Below are the code and all the weights of a small trained network. Each question names an input and a class and asks about switching units off, where a switched-off unit gives its printed mean instead of its output.

import numpy as np


def w(rows, s, z=0):
    codes = np.array(rows[::2]) - 128.0
    scale = np.full(codes.shape[1], s)
    scale[-1] = z or s
    return codes * scale


def f(y):
    return np.maximum(y, 0)


def log_softmax(a):
    a = a - a.max(-1, keepdims=True)
    return a - np.log(np.exp(a).sum(-1, keepdims=True))


def net(x, mask):
    res = np.array(x, float).reshape(1, 4) / 4 @ E
    y = f(res @ A[0][:, :-1].T + A[0][:, -1])
    res = res + np.where(mask, y, B[0][:, -1]) @ B[0][:, :-1]
    return log_softmax(res[-1] @ U[:, :-1].T + U[:, -1])


A, B = {}, {}
E = w([
[150,133,92,189,111,69,192,104,174,71],'x0',
[31,209,192,203,107,139,78,152,54,89],'x1',
[109,64,254,137,172,75,128,66,198,157],'x2',
[205,150,151,76,229,124,56,147,120,93],'x3',
],0.0071)
A[0] = w([
[97,167,39,197,61,224,175,159,114,58,128],'neuron 1',
[212,125,29,38,194,114,98,147,193,115,153],'neuron 2',
[51,169,219,155,126,195,86,131,65,128,155],'neuron 3',
[90,101,167,222,82,77,160,50,175,155,180],'neuron 4',
[160,24,165,37,133,145,164,55,140,241,252],'neuron 5',
[85,219,139,191,125,169,122,197,68,73,194],'neuron 6',
[88,200,103,209,102,140,92,154,102,78,191],'neuron 7',
[123,75,202,96,187,36,122,2,226,103,171],'neuron 8',
[58,149,163,97,185,204,30,186,41,152,201],'neuron 9',
[127,165,172,235,157,55,121,87,145,19,149],'neuron 10',
[36,124,232,143,170,171,44,142,129,174,98],'neuron 11',
],0.0054,0.0041)
B[0] = w([
[152,127,83,76,46,65,210,187,63,181,202],'neuron 1',
[204,102,122,27,154,234,86,104,136,158,213],'neuron 2',
[138,103,82,79,67,81,182,168,97,193,197],'neuron 3',
[43,121,208,241,216,36,81,76,132,100,203],'neuron 4',
[124,49,89,145,157,193,136,176,221,172,254],'neuron 5',
[149,142,161,144,127,21,147,136,76,179,208],'neuron 6',
[109,126,132,120,165,60,126,163,51,198,196],'neuron 7',
[112,118,126,125,82,47,253,237,231,74,240],'neuron 8',
[168,149,123,64,105,108,124,134,61,145,224],'neuron 9',
[61,108,174,158,151,55,126,140,131,138,185],'neuron 10',
[162,109,58,72,88,134,163,190,102,236,188],'neuron 11',
],0.0059,0.0081)
U = w([
[166,211,162,92,184,174,49,115,103,73,136],'0',
[155,65,104,91,145,254,110,126,152,175,169],'1',
[85,82,182,195,189,108,150,127,198,89,160],'2',
[147,125,78,93,41,110,204,191,125,147,116],'3',
[97,177,129,179,106,179,109,44,137,99,49],'4',
[87,212,161,176,76,208,54,15,138,25,2],'5',
[93,214,177,197,95,225,55,34,135,41,5],'6',
[102,151,165,158,131,87,126,125,78,148,142],'7',
],0.0082,0.0055)

Each question gives the input, the list of numbers given to net, and the class t.
The units are the neurons (one row each of A and B). Each row of codes is followed by its name. A weight is (code - 128) times the scale printed after its matrix; where a second scale follows, it is the last column's (A, B and U).
mask holds one flag per neuron, in row order. A switched-off neuron (its flag False) gives its mean, the last column of its row in B, instead of its output. The means were averaged over made-up inputs and are rounded, as every weight is.
A unit's drop is (log p(t) with every unit on - log p(t) with that unit switched off) / (log p(t) with every unit on - log p(t) with every unit switched off).
The circuit of an input: a set's keep is (log p(t) with only the set's units on - log p(t) with every unit switched off) / (log p(t) with every unit on - log p(t) with every unit switched off). Starting from all 11 units, units are removed one at a time, each time the one whose removal leaves the highest keep (on an exact tie, the one counted first), for as long as the keep stays at least 0.8.
units of the circuit, in order: the units of the circuit, biggest drop first
top k neurons: the k neurons with the biggest drops, biggest first
drop of u: that unit's drop, to one decimal
input [-1,-5,-6,6], class 1: units of the circuit, in order : [neuron 2]
input [-8,3,4,-1], class 3: units of the circuit, in order : [neuron 3; neuron 11]
input [1,1,-2,4], class 0: units of the circuit, in order : [neuron 8; neuron 5; neuron 1]
input [-5,-1,-7,5], class 0: top 2 neurons : [neuron 5; neuron 8]
input [-7,-1,1,-2], class 1: top 2 neurons : [neuron 8; neuron 1]
input [-6,1,8,5], class 3: top 2 neurons : [neuron 8; neuron 11]
input [-8,4,8,3], class 3: units of the circuit, in order : [neuron 11; neuron 3]
input [-1,1,1,-8], class 2: top 2 neurons : [neuron 4; neuron 9]
input [-5,7,1,0], class 3: top 4 neurons : [neuron 3; neuron 11; neuron 4; neuron 9]
input [-5,-7,7,-5], class 2: top 2 neurons : [neuron 8; neuron 4]
input [5,6,-2,-5], class 7: top 2 neurons : [neuron 4; neuron 8]
input [-1,-4,-2,-3], class 1: drop of neuron 6 : 0.1
input [4,-3,5,-2], class 2: drop of neuron 3 : 0.0
input [-5,7,1,8], class 3: drop of neuron 8 : -0.2
input [-8,6,5,-4], class 3: units of the circuit, in order : [neuron 11]
